Below is a small trained network, with its code and all its weights. Each question gives an input and a class and asks what happens when units are switched off, that is, made to give their printed mean instead of their output.

import numpy as np


def w(rows, s, z=0):
    codes = np.array(rows[::2]) - 128.0
    scale = np.full(codes.shape[1], s)
    scale[-1] = z or s
    return codes * scale


def norm(h):
    return h / np.sqrt((h * h).mean(-1, keepdims=True) + 1e-5)


def f(y):
    return y / 2 * (1 + np.tanh(0.7978845608 * (y + 0.044715 * y**3)))


def log_softmax(a):
    a = a - a.max(-1, keepdims=True)
    return a - np.log(np.exp(a).sum(-1, keepdims=True))


def net(x, mask):
    res = np.array(x, float).reshape(1, 5) / 4 @ E
    u = 0
    for l in range(2):
        y = f(norm(res) @ A[l][:, :-1].T + A[l][:, -1])
        res = res + np.where(mask[u : u + 3], y, B[l][:, -1]) @ B[l][:, :-1]
        u += 3
    return log_softmax(norm(res)[-1] @ U[:, :-1].T + U[:, -1])


A, B = {}, {}
E = w([
[126,131,132],'x0',
[254,98,185],'x1',
[51,91,181],'x2',
[129,131,129],'x3',
[128,127,127],'x4',
],0.0075)
A[0] = w([
[71,110,215,212],'0.n1',
[145,78,253,70],'0.n2',
[96,226,78,252],'0.n3',
],0.012,0.0047)
B[0] = w([
[122,39,126,233],'0.n1',
[169,138,2,209],'0.n2',
[138,82,76,253],'0.n3',
],0.014,0.0068)
A[1] = w([
[184,117,49,253],'1.n1',
[48,102,166,245],'1.n2',
[250,242,159,112],'1.n3',
],0.011,0.0027)
B[1] = w([
[156,214,86,248],'1.n1',
[184,88,233,152],'1.n2',
[138,148,252,170],'1.n3',
],0.013,0.011)
U = w([
[170,143,23,247],'0',
[106,138,190,1],'1',
[129,129,188,2],'2',
[202,239,214,195],'3',
[76,2,154,209],'4',
[83,152,200,4],'5',
[82,156,191,28],'6',
],0.017,0.0079)

Each question gives the input, the list of numbers given to net, and the class t.
The units are the neurons (one row each of A and B). Each row of codes is followed by its name. A weight is (code - 128) times the scale printed after its matrix; where a second scale follows, it is the last column's (A, B and U).
mask holds one flag per neuron, layer by layer. A switched-off neuron (its flag False) gives its mean, the last column of its row in B, instead of its output. The means were averaged over made-up inputs and are rounded, as every weight is.
A unit's drop is (log p(t) with every unit on - log p(t) with that unit switched off) / (log p(t) with every unit on - log p(t) with every unit switched off).
The circuit of an input: a set's keep is (log p(t) with only the set's units on - log p(t) with every unit switched off) / (log p(t) with every unit on - log p(t) with every unit switched off). Starting from all 6 units, units are removed one at a time, each time the one whose removal leaves the highest keep (on an exact tie, the one counted first), for as long as the keep stays at least 0.8.
circuit, biggest first: the units of the circuit, biggest drop first
top k neurons: the k neurons with the biggest drops, biggest first
top k neurons in layer l: the k neurons of layer l with the biggest drops, biggest first
drop of u: that unit's drop, to one decimal
input [-2,0,5,3,6], class 4: circuit, biggest first => (0.n1)
input [-8,1,-7,-7,-4], class 3: circuit, biggest first => (0.n1; 0.n2)
input [4,3,-8,5,3], class 3: circuit, biggest first => (1.n3; 0.n1)
input [-8,4,-2,-2,0], class 3: circuit, biggest first => (0.n1; 0.n3)
input [0,3,0,-1,2], class 3: top 3 neurons => (0.n3; 0.n1; 1.n3)
input [0,2,-7,6,7], class 3: circuit, biggest first => (0.n1; 0.n2)
input [-3,1,-3,-4,-2], class 3: top 4 neurons => (0.n1; 0.n2; 0.n3; 1.n3)
input [3,1,-3,2,5], class 3: top 2 neurons => (0.n1; 0.n2)
input [6,4,-3,0,-2], class 3: top 2 neurons in layer 0 => (0.n1; 0.n3)
input [2,8,8,-4,4], class 0: drop of 0.n2 => 2.6
input [-3,3,-3,8,0], class 3: drop of 0.n1 => 0.2
input [5,-8,3,6,-7], class 4: drop of 1.n3 => 0.0
